Below is a small trained network, with its code and all its weights. Each question gives an input and a class and asks what happens when units are switched off, that is, made to give their printed mean instead of their output.

import numpy as np


def w(rows, s, z=0):
    codes = np.array(rows[::2]) - 128.0
    scale = np.full(codes.shape[1], s)
    scale[-1] = z or s
    return codes * scale


def norm(h):
    return h / np.sqrt((h * h).mean(-1, keepdims=True) + 1e-5)


def f(y):
    return np.maximum(y, 0)


def log_softmax(a):
    a = a - a.max(-1, keepdims=True)
    return a - np.log(np.exp(a).sum(-1, keepdims=True))


def net(x, mask):
    res = np.array(x, float).reshape(1, 3) / 4 @ E
    u = 0
    for l in range(2):
        y = f(norm(res) @ A[l][:, :-1].T + A[l][:, -1])
        res = res + np.where(mask[u : u + 15], y, B[l][:, -1]) @ B[l][:, :-1]
        u += 15
    return log_softmax(norm(res)[-1] @ U[:, :-1].T + U[:, -1])


A, B = {}, {}
E = w([
[185,173,19,99],'x0',
[32,202,147,146],'x1',
[157,212,222,5],'x2',
],0.0023)
A[0] = w([
[140,194,63,170,131],'L0N0',
[115,123,170,148,241],'L0N1',
[160,208,78,112,142],'L0N2',
[112,182,73,124,53],'L0N3',
[135,171,137,54,168],'L0N4',
[97,89,145,200,205],'L0N5',
[148,63,119,81,189],'L0N6',
[91,85,224,201,11],'L0N7',
[48,132,116,115,126],'L0N8',
[134,123,184,82,10],'L0N9',
[2,112,68,91,91],'L0N10',
[143,40,128,105,133],'L0N11',
[119,92,35,121,192],'L0N12',
[96,97,134,121,81],'L0N13',
[73,194,136,150,172],'L0N14',
],0.0081,0.0012)
B[0] = w([
[141,92,104,80,201],'L0N0',
[178,107,87,51,200],'L0N1',
[147,2,108,115,210],'L0N2',
[151,79,146,108,174],'L0N3',
[108,141,28,193,231],'L0N4',
[97,195,89,76,241],'L0N5',
[136,179,203,199,203],'L0N6',
[86,73,165,105,252],'L0N7',
[194,126,123,194,188],'L0N8',
[57,160,94,84,198],'L0N9',
[184,156,157,162,201],'L0N10',
[195,183,146,183,203],'L0N11',
[112,139,95,74,230],'L0N12',
[116,98,111,106,154],'L0N13',
[246,114,144,162,214],'L0N14',
],0.0048,0.0039)
A[1] = w([
[44,41,200,134,132],'L1N0',
[99,113,216,122,137],'L1N1',
[101,2,181,169,88],'L1N2',
[65,160,77,168,103],'L1N3',
[176,133,178,165,208],'L1N4',
[127,75,161,199,3],'L1N5',
[74,145,72,156,156],'L1N6',
[73,99,170,95,106],'L1N7',
[135,76,117,222,77],'L1N8',
[170,164,137,182,161],'L1N9',
[120,116,36,119,192],'L1N10',
[105,88,78,138,82],'L1N11',
[127,198,163,166,142],'L1N12',
[75,202,61,108,172],'L1N13',
[134,71,109,196,33],'L1N14',
],0.0071,0.0021)
B[1] = w([
[109,161,69,101,202],'L1N0',
[107,46,75,114,190],'L1N1',
[152,102,110,101,185],'L1N2',
[123,194,176,84,154],'L1N3',
[184,143,73,202,203],'L1N4',
[134,143,154,80,147],'L1N5',
[195,191,147,97,168],'L1N6',
[151,136,101,93,174],'L1N7',
[125,163,190,168,172],'L1N8',
[248,161,114,189,193],'L1N9',
[56,147,203,139,253],'L1N10',
[93,117,149,88,170],'L1N11',
[179,158,123,191,164],'L1N12',
[113,166,254,108,196],'L1N13',
[122,146,138,118,159],'L1N14',
],0.0053,0.0044)
U = w([
[225,155,84,190,211],'0',
[97,64,10,2,181],'1',
[93,235,205,57,97],'2',
[107,107,116,144,79],'3',
[17,73,138,196,3],'4',
],0.0083,0.003)

Each question gives the input, the list of numbers given to net, and the class t.
The units are the neurons (one row each of A and B). Each row of codes is followed by its name. A weight is (code - 128) times the scale printed after its matrix; where a second scale follows, it is the last column's (A, B and U).
mask holds one flag per neuron, layer by layer. A switched-off neuron (its flag False) gives its mean, the last column of its row in B, instead of its output. The means were averaged over made-up inputs and are rounded, as every weight is.
A unit's drop is (log p(t) with every unit on - log p(t) with that unit switched off) / (log p(t) with every unit on - log p(t) with every unit switched off).
The circuit of an input: a set's keep is (log p(t) with only the set's units on - log p(t) with every unit switched off) / (log p(t) with every unit on - log p(t) with every unit switched off). Starting from the 12 units with the biggest drops (on a tie, the unit counted first), units are removed one at a time, each time the one whose removal leaves the highest keep (on an exact tie, the one counted first), for as long as the keep stays at least 0.8.
circuit, biggest first: the units of the circuit, biggest drop first
most important unit: the unit with the biggest drop
k most important neurons: the k neurons with the biggest drops, biggest first
k most important neurons of layer l: the k neurons of layer l with the biggest drops, biggest first
drop when u is switched off: that unit's drop, to one decimal
input [-3,7,-8], class 2: circuit, biggest first	[L0N5, L1N3]
input [8,-3,7], class 1: circuit, biggest first	[L0N2, L1N9, L0N11]
input [-8,-6,-2], class 1: circuit, biggest first	[L0N14, L0N5, L1N0]
input [-8,-5,-6], class 1: 2 most important neurons	[L0N7, L0N4]
input [-3,8,4], class 0: most important unit	L0N14
input [-7,8,-2], class 0: 2 most important neurons	[L0N14, L0N8]
input [4,5,5], class 0: 3 most important neurons	[L0N14, L0N7, L0N5]
input [-7,8,-6], class 0: 2 most important neurons	[L0N10, L0N8]
input [-5,-7,7], class 0: 3 most important neurons of layer 0	[L0N6, L0N5, L0N12]
input [-6,8,-1], class 0: 2 most important neurons of layer 0	[L0N14, L0N8]
input [6,-4,5], class 1: 3 most important neurons of layer 0	[L0N2, L0N5, L0N14]
input [6,4,-4], class 1: 2 most important neurons of layer 0	[L0N12, L0N0]
input [-3,-5,-8], class 2: 2 most important neurons	[L0N5, L0N14]
input [-7,-2,-8], class 2: 2 most important neurons	[L0N5, L0N2]
input [2,5,5], class 0: 3 most important neurons	[L0N14, L0N5, L0N12]
input [-5,1,3], class 1: most important neuron	[L0N7]
input [-6,-2,-4], class 1: 2 most important neurons	[L0N7, L0N4]
input [-7,6,-7], class 1: 2 most important neurons of layer 1	[L1N0, L1N2]
input [-6,-1,-8], class 2: 2 most important neurons	[L0N5, L0N2]
input [2,-4,-6], class 2: drop when L0N12 is switched off	0.2
input [6,0,0], class 1: drop when L0N2 is switched off	0.2
input [4,8,3], class 0: drop when L0N13 is switched off	0.0
